Here is a tiny trained network, its code and every weight. The questions are about switching its units off for an input and a class, where a switched-off unit gives its printed mean instead of its output.

import numpy as np


def w(rows, s, z=0):
    codes = np.array(rows[::2]) - 128.0
    scale = np.full(codes.shape[1], s)
    scale[-1] = z or s
    return codes * scale


def f(y):
    return np.maximum(y, 0)


def log_softmax(a):
    a = a - a.max(-1, keepdims=True)
    return a - np.log(np.exp(a).sum(-1, keepdims=True))


def net(x, mask):
    res = np.array(x, float).reshape(1, 2) / 4 @ E
    y = f(res @ A[0][:, :-1].T + A[0][:, -1])
    res = res + np.where(mask, y, B[0][:, -1]) @ B[0][:, :-1]
    return log_softmax(res[-1] @ U[:, :-1].T + U[:, -1])


A, B = {}, {}
E = w([
[113,86,21,64,77,137,25,94,113,139],'x0',
[111,168,160,156,55,184,108,79,113,1],'x1',
],0.013)
A[0] = w([
[122,115,151,105,77,134,143,132,122,85,128],'neuron 1',
[110,116,75,110,130,101,86,127,146,167,209],'neuron 2',
[183,124,116,89,175,127,150,149,129,228,127],'neuron 3',
[97,127,117,116,105,128,97,139,115,87,252],'neuron 4',
[126,148,145,101,134,154,166,103,154,110,169],'neuron 5',
[131,138,100,119,56,185,96,110,127,12,203],'neuron 6',
[141,152,128,102,149,118,116,123,156,111,91],'neuron 7',
[145,138,173,130,147,142,152,152,144,141,104],'neuron 8',
[130,149,155,127,134,136,173,155,144,145,101],'neuron 9',
[125,140,130,123,142,122,161,130,151,154,134],'neuron 10',
[134,119,195,168,189,107,191,123,161,124,167],'neuron 11',
[159,152,99,127,87,119,83,128,123,125,159],'neuron 12',
[102,151,151,139,78,106,103,112,139,17,131],'neuron 13',
[118,140,144,138,177,77,189,151,163,198,124],'neuron 14',
[142,174,158,114,114,102,79,149,150,137,105],'neuron 15',
[106,129,143,189,89,142,127,154,113,99,183],'neuron 16',
],0.011,0.0041)
B[0] = w([
[155,147,92,154,154,154,115,135,101,123,168],'neuron 1',
[110,105,101,127,78,97,88,105,192,158,205],'neuron 2',
[51,128,139,171,150,149,113,157,174,78,216],'neuron 3',
[148,142,113,94,74,137,123,85,125,124,186],'neuron 4',
[137,106,121,121,125,109,136,140,128,117,158],'neuron 5',
[181,113,194,96,138,133,89,91,7,109,253],'neuron 6',
[115,130,134,129,134,135,134,117,133,107,128],'neuron 7',
[146,159,127,117,110,135,194,138,127,119,165],'neuron 8',
[150,122,136,88,124,112,197,140,134,111,164],'neuron 9',
[146,125,165,165,133,95,135,138,128,140,155],'neuron 10',
[157,169,117,90,131,116,226,169,118,169,211],'neuron 11',
[158,146,94,114,112,141,151,92,133,148,173],'neuron 12',
[146,117,135,176,186,197,120,95,85,96,219],'neuron 13',
[120,142,203,159,190,96,112,191,114,109,207],'neuron 14',
[125,137,109,140,119,143,129,113,133,126,128],'neuron 15',
[129,123,128,124,143,138,131,112,109,125,178],'neuron 16',
],0.019,0.017)
U = w([
[170,99,98,27,59,77,113,86,86,156,169],'0',
[85,108,37,93,69,117,125,112,194,147,10],'1',
[130,168,146,122,177,77,213,217,120,115,217],'2',
[62,95,140,178,178,82,89,184,158,102,57],'3',
[172,112,145,109,164,181,110,96,2,64,112],'4',
],0.0082,0.0012)

Each question gives the input, the list of numbers given to net, and the class t.
The units are the neurons (one row each of A and B). Each row of codes is followed by its name. A weight is (code - 128) times the scale printed after its matrix; where a second scale follows, it is the last column's (A, B and U).
mask holds one flag per neuron, in row order. A switched-off neuron (its flag False) gives its mean, the last column of its row in B, instead of its output. The means were averaged over made-up inputs and are rounded, as every weight is.
A unit's drop is (log p(t) with every unit on - log p(t) with that unit switched off) / (log p(t) with every unit on - log p(t) with every unit switched off).
The circuit of an input: a set's keep is (log p(t) with only the set's units on - log p(t) with every unit switched off) / (log p(t) with every unit on - log p(t) with every unit switched off). Starting from the 12 units with the biggest drops (on a tie, the unit counted first), units are removed one at a time, each time the one whose removal leaves the highest keep (on an exact tie, the one counted first), for as long as the keep stays at least 0.8.
circuit, biggest first: the units of the circuit, biggest drop first
top k neurons: the k neurons with the biggest drops, biggest first
drop of u: that unit's drop, to one decimal
input [0,-8], class 3: circuit, biggest first	neuron 3
input [0,-1], class 3: circuit, biggest first	neuron 6; neuron 11
input [7,-2], class 1: circuit, biggest first	neuron 6; neuron 2
input [2,-2], class 1: circuit, biggest first	neuron 6; neuron 14
input [6,-2], class 1: circuit, biggest first	neuron 6; neuron 2
input [-5,3], class 2: top 2 neurons	neuron 11; neuron 6
input [1,0], class 0: top 2 neurons	neuron 13; neuron 3
input [-4,2], class 2: top 2 neurons	neuron 6; neuron 11
input [8,2], class 0: top 2 neurons	neuron 2; neuron 14
input [-8,4], class 2: drop of neuron 11	0.3
input [-1,0], class 2: drop of neuron 13	0.2
input [6,-7], class 3: drop of neuron 3	0.5
